Each row is followed by its group and then its class within the group.
[ 1.05 -0.10  1.45 -0.25 -1.36  0.12 -0.55 -0.58  2.30 -1.26  0.99  1.40
  0.47 -1.62  0.22 -0.08 -1.67  2.24 -0.73 -0.99 -2.00  0.54 -0.25 -0.66
  5.80  0.25 -1.29  1.14  0.78 -0.92  0.29  0.67 -1.20  0.04  0.38 -1.69
 -2.34 -0.56  1.98  0.89 -0.91  0.17 -1.51 -2.59 -0.76  1.10 -0.75  0.14
  2.01 -0.85 -0.21  1.15  2.45 -0.06  0.22 -0.12 -1.65  0.97  2.80  0.15
  1.16 -0.45  0.33  0.58  1.50] => K cl
[ 0.51  0.09  2.02 -1.15 -0.16 -0.42  0.52  1.04  0.41  0.16  1.54  0.72
 -0.46 -0.02 -1.98  1.83 -0.20 -0.62 -0.30  0.76 -1.46 -1.40 -0.45  0.93
  4.35  0.16 -0.37  0.08 -0.69  0.77  0.10 -0.44  0.28 -0.71  0.13  2.45
 -0.83 -3.78 -0.73  0.09  0.16 -0.06  0.55 -2.72  1.38  1.00  0.47  1.10
  0.48  0.54  2.87  1.46  3.44 -1.96 -0.66 -0.29 -0.96 -0.57  1.16 -0.04
 -1.94 -2.32 -0.78  0.04 -0.34] => N hg
[-0.11 -0.03  0.08 -0.43 -0.04 -0.14  0.15  0.92 -0.15  0.38  0.95  0.30
 -0.38 -0.60 -2.56  1.92  0.72 -0.18 -0.09  0.70  0.28 -2.18  0.49  0.70
  0.46  0.78 -0.26 -0.40 -0.99  0.89  0.27 -0.71  0.42 -0.44  0.13  3.11
  0.19 -2.54 -1.16 -0.50  0.15 -1.00 -0.12 -1.20  0.28  1.03  0.79  1.07
 -0.81  0.39  1.57  0.82  1.68 -1.81 -0.74 -0.90  0.18 -1.23  0.60  0.43
 -2.12 -1.25 -0.62 -0.06 -2.00] => N hg
[ 0.50  1.32  1.61  0.01 -1.78 -0.61 -0.94 -0.65  2.83 -1.91  1.30  1.43
  1.37 -0.79  1.06 -0.35 -1.90  1.35  0.12 -0.58  0.88  0.81 -0.09  0.03
  6.52  0.43 -1.22  0.85  0.63 -0.27 -2.10 -0.04 -1.94  0.50 -0.26  0.36
 -2.88 -1.37  1.13  0.15 -0.91  0.82 -0.19 -1.85 -0.28  0.72 -1.12  1.05
  1.55 -0.15 -0.39  1.12  1.73 -0.33 -0.19 -0.43 -3.05  0.95  3.50 -0.34
  1.28  0.24  0.08  1.05  0.71] => K cl
[-1.07  0.12 -2.36  0.96  0.26  0.35  0.01  0.11 -0.54  1.18 -0.18 -0.46
 -0.93  0.80 -3.04  1.53  1.47 -0.93 -0.09  0.54  3.27 -1.89  2.03  0.83
 -6.87  0.81  0.24 -1.07 -1.01  1.56  0.45 -0.34  0.77  0.80  0.20  4.02
  1.32  0.74 -2.64 -1.17 -0.08 -1.07  0.24  1.30 -0.58  0.90  1.14  0.37
 -2.05 -0.41 -1.05  0.37  0.41 -0.83 -0.18 -1.14  2.06 -3.00 -0.58  0.61
 -3.83  0.45 -0.53  0.32 -4.90] => N Sn
[ 0.01 -0.06  1.35 -0.98  0.21 -0.46  0.69  1.10 -0.93 -0.50  1.30 -0.05
  0.20  0.03 -0.34  1.14  0.68 -2.97 -0.18  1.62 -1.77 -0.81 -1.00  0.96
  3.72 -0.42  1.05  0.58 -0.67 -0.87 -0.79 -1.75  1.75 -2.69 -0.28  2.04
  0.69 -4.12 -0.56 -0.24  2.97  0.14  1.91 -1.06  2.43 -0.28 -0.63  2.14
 -0.95  2.37  4.15 -0.30  2.29 -2.22 -0.73 -0.49 -1.38  1.16  0.00  1.00
 -0.09 -1.31 -0.87 -0.68  2.70] => Q Dt
[ 1.53  0.75  2.56 -0.91 -1.18 -0.42 -0.87 -0.43  2.19 -1.00  1.21  1.71
  1.01 -1.70  0.23  0.23 -1.84  2.54 -0.49 -1.26 -2.25  0.84 -0.87 -0.54
  7.22  0.06 -1.34  1.34  0.72 -0.64 -0.71  0.36 -1.37  0.67 -0.12 -1.16
 -3.98 -2.41  1.95  1.22 -1.28  0.68 -1.28 -3.47 -0.34  1.35 -0.46  0.35
  2.99 -0.19  0.25  1.43  2.70 -0.71 -0.44 -0.67 -3.05  1.23  3.73 -0.97
  2.01 -1.39  0.33  0.92  1.07] => K cl
[ 1.41  0.43  1.60 -1.18 -0.19 -0.17 -0.18  1.44  0.21  0.74  1.14  0.57
 -0.76  0.16 -2.49  1.91 -0.81 -0.19 -0.22  0.06 -2.19 -1.17 -0.30  0.69
  5.77  0.72 -1.16 -0.35 -0.98  0.74  0.28 -0.17 -0.40  0.08  0.22  1.96
 -1.27 -3.38 -0.73  0.11 -1.04  0.32  0.48 -3.39  0.77  1.20  1.02  0.33
  0.26  0.31  2.45  2.10  3.07 -2.47 -0.94 -0.50 -0.09 -0.36  0.67 -0.26
 -1.26 -2.26 -0.77  0.00 -1.07] => N hg
[ 0.06 -0.63  0.89 -0.40 -0.18  0.05  0.50  0.37 -0.51 -0.49  0.94 -0.28
  0.40 -0.10 -0.10  0.41  0.38 -1.72 -0.16  1.41 -1.24 -0.22 -1.05  0.57
  1.80 -0.40  1.18  0.33 -0.16  0.33 -0.39 -0.95  1.33 -1.57 -0.34  1.29
  0.32 -2.88 -1.03 -0.17  1.75  0.13  0.74 -0.40  2.01 -0.53 -0.57  1.34
 -0.20  1.58  3.15 -0.27  1.36 -1.12 -0.16 -0.01 -1.53  0.51  0.03  1.42
  0.11 -1.10 -0.50 -0.36  2.10] => Q pm
[-0.63 -0.74 -0.14  0.06  0.26 -0.50  0.77  0.59 -1.67  0.03  0.25 -0.19
  0.58  0.04 -0.22  0.83  1.04 -2.67  0.10  1.28  0.28 -0.77 -0.06  0.99
 -2.42 -0.46  1.24 -0.11  0.13  0.54 -0.25 -0.95  2.52 -1.96 -0.17  2.36
  1.01 -2.40 -0.69 -0.29  2.58 -0.15  0.75  1.42  1.26 -0.73 -0.27  1.91
 -0.79  2.34  1.75 -1.52 -0.05 -1.08 -0.47 -0.55 -0.34  0.45 -0.49  0.89
 -0.91 -0.28 -0.26 -0.54  0.04] => Q Dt
[ 0.11 -0.71  0.88 -0.16 -0.48 -0.37  0.69  0.45  0.29 -1.16  1.15  0.21
  0.98 -0.36  0.07  0.59  0.03 -1.91 -0.50  1.63 -1.63 -0.33 -0.93  0.62
  3.33 -0.12  0.54  0.64 -0.23  0.40 -0.37 -1.27  1.03 -2.57  0.07  1.27
  0.74 -2.91  0.32  0.31  2.44  0.17  1.02 -1.03  3.41 -0.69 -1.00  1.49
 -0.62  1.79  3.80  0.01  2.63 -1.02 -0.17 -0.28 -1.68  1.10  0.75  1.61
  0.10 -0.59 -0.87 -0.54  2.98] => Q pm
[ 0.12 -0.19  1.53 -0.77 -0.51 -0.36  0.40  0.32  3.07 -1.03  1.72  0.26
  1.18 -0.83  0.87  0.52  0.08 -1.74  0.01  1.58 -1.30  0.30 -1.04  0.73
  4.79 -0.57  1.27  0.38 -0.16  0.29 -1.04 -1.64  0.90 -2.32 -0.63  1.27
 -0.10 -3.60  0.37 -0.38  2.42  0.53  1.47 -0.78  2.37 -0.96 -1.32  2.07
 -0.31  2.07  3.09 -0.36  2.04 -1.61 -0.52 -0.23 -2.54  2.14  1.08  1.15
  1.34 -1.00 -0.66 -0.32  3.23] => Q pm
[ 0.20  0.22  0.72 -0.07 -0.08 -0.27  0.11  0.34  0.79  0.31  1.01  0.27
 -0.32  0.32 -3.25  1.80  0.07 -0.57 -0.25  0.56  0.00 -1.40  0.13  0.84
  2.50  0.88 -0.23 -0.32 -0.68  1.05 -0.13 -0.31 -0.09 -0.30  0.17  3.32
 -0.48 -2.69 -1.41 -0.14  0.12 -0.38  0.87 -1.91  1.11  1.05  0.44  1.18
 -0.92  0.38  1.75  1.12  2.13 -1.95 -1.11 -0.92 -0.03 -0.73  0.89  0.22
 -1.61 -1.17 -0.81  0.14 -1.39] => N hg
[ 0.15  0.73  0.39  0.34 -0.48  0.03 -0.62 -0.60  1.17 -0.77  0.47  0.89
  1.14 -0.80 -0.05 -0.14 -1.09  0.75  0.13 -0.70 -0.36  0.69  0.46 -0.19
  3.22  0.05 -0.67  0.81  0.73 -0.11 -0.22 -0.13 -0.36  1.25  0.28  1.44
 -0.87 -0.26  1.37  0.11  0.39  0.26 -0.79 -0.82 -0.69  0.45 -0.74  0.81
  1.12 -0.31 -0.75  0.18  0.76 -0.57 -0.47 -0.51 -1.11  1.63  1.94 -0.53
  0.88  0.46  0.19  0.71  0.06] => K cl
[ 0.54  0.92  1.47 -0.19 -0.75 -0.04 -0.48 -0.28  1.32 -0.68  1.01  1.29
  1.12 -0.90  0.34  0.45 -1.31  1.47  0.02 -0.84 -0.73  0.57 -0.24 -0.24
  5.20  0.08 -0.73  0.79  0.79 -0.40 -0.31 -1.10 -0.79  0.19 -0.33 -0.42
 -2.26 -1.59  1.35  0.58 -0.44  0.37 -0.81 -2.07 -0.53  0.91 -0.47  0.77
  1.63 -0.14  0.14  1.05  1.94 -0.71 -0.43 -0.70 -1.81  1.22  2.40 -0.50
  0.90 -0.60  0.38  0.74  0.51] => K cl
[-0.38  1.04 -0.83  0.72  0.05 -0.11 -0.46  0.35 -0.16  0.41  0.52  0.51
  0.29  0.60 -2.10  1.63  0.55 -1.51  0.30  0.83  1.99 -1.49  1.48  0.78
 -0.71  0.46  0.46 -0.36 -0.71  1.26 -0.07 -1.02  0.72 -0.78  0.25  3.22
  0.64 -1.28 -1.62 -1.02  1.32 -0.53  1.20 -0.91 -0.12  0.44  0.08  1.59
 -1.35  0.41  0.63  0.57  1.20 -1.88  0.28 -1.36  0.62  0.24  0.08  0.25
 -2.15  0.03 -0.38  0.24 -2.21] => N hg
[ 0.28  0.41  1.09 -0.12 -1.16 -0.11 -0.70 -0.83  2.08 -0.90  1.04  0.91
  1.00 -0.98  1.15 -0.63 -1.38  1.74 -0.17 -0.50 -0.24  0.89 -0.37 -0.28
  4.38 -0.44 -0.78  0.90  0.60 -0.65 -0.91 -0.20 -1.24  0.65 -0.39 -1.03
 -2.53 -0.44  1.67  0.55 -0.97  0.51 -0.52 -1.32 -0.31  0.43 -0.25  0.03
  1.55 -0.62 -0.34  0.67  1.25  0.19  0.17 -0.34 -2.46  0.45  2.72  0.07
  1.58 -0.04  0.16  0.72  1.17] => K Pb
[-0.20  0.30  1.45 -0.14 -0.02 -0.41  0.40  0.31  0.14 -0.78  1.19  0.29
  0.35 -0.09  0.66  0.36 -0.19 -2.57 -0.04  1.33 -0.74  0.30 -0.53  0.88
  5.06 -0.39  1.47  0.33 -0.28  0.14 -0.88 -1.66  0.37 -1.79 -0.54  1.39
  1.00 -2.45  0.00 -0.54  2.73  0.26  1.56 -0.81  2.05 -0.73 -1.50  1.97
 -0.89  1.65  2.77 -0.42  1.87 -1.73 -0.27  0.34 -1.61  2.45  0.41  0.63
  0.90 -0.18 -0.79 -0.07  3.25] => Q pm
[ 0.59  0.28  0.51 -0.24 -0.01  0.13 -0.29  0.69  0.57  0.27  0.88  0.65
 -0.90  0.16 -2.67  1.72  0.01  0.05 -0.15  0.21 -0.44 -1.69  0.39  0.53
  2.34  1.00 -0.76  0.03 -0.91  0.32  0.67  0.26 -0.52  0.15  0.28  2.58
 -0.43 -1.52 -1.19 -0.12 -0.76 -0.26  0.18 -2.17  0.08  1.27  0.97  0.34
 -0.80 -0.90  1.33  1.51  2.49 -1.74 -0.50 -0.97  0.80 -0.95  0.26  0.24
 -2.30 -1.21 -0.70  0.13 -1.36] => N Sn
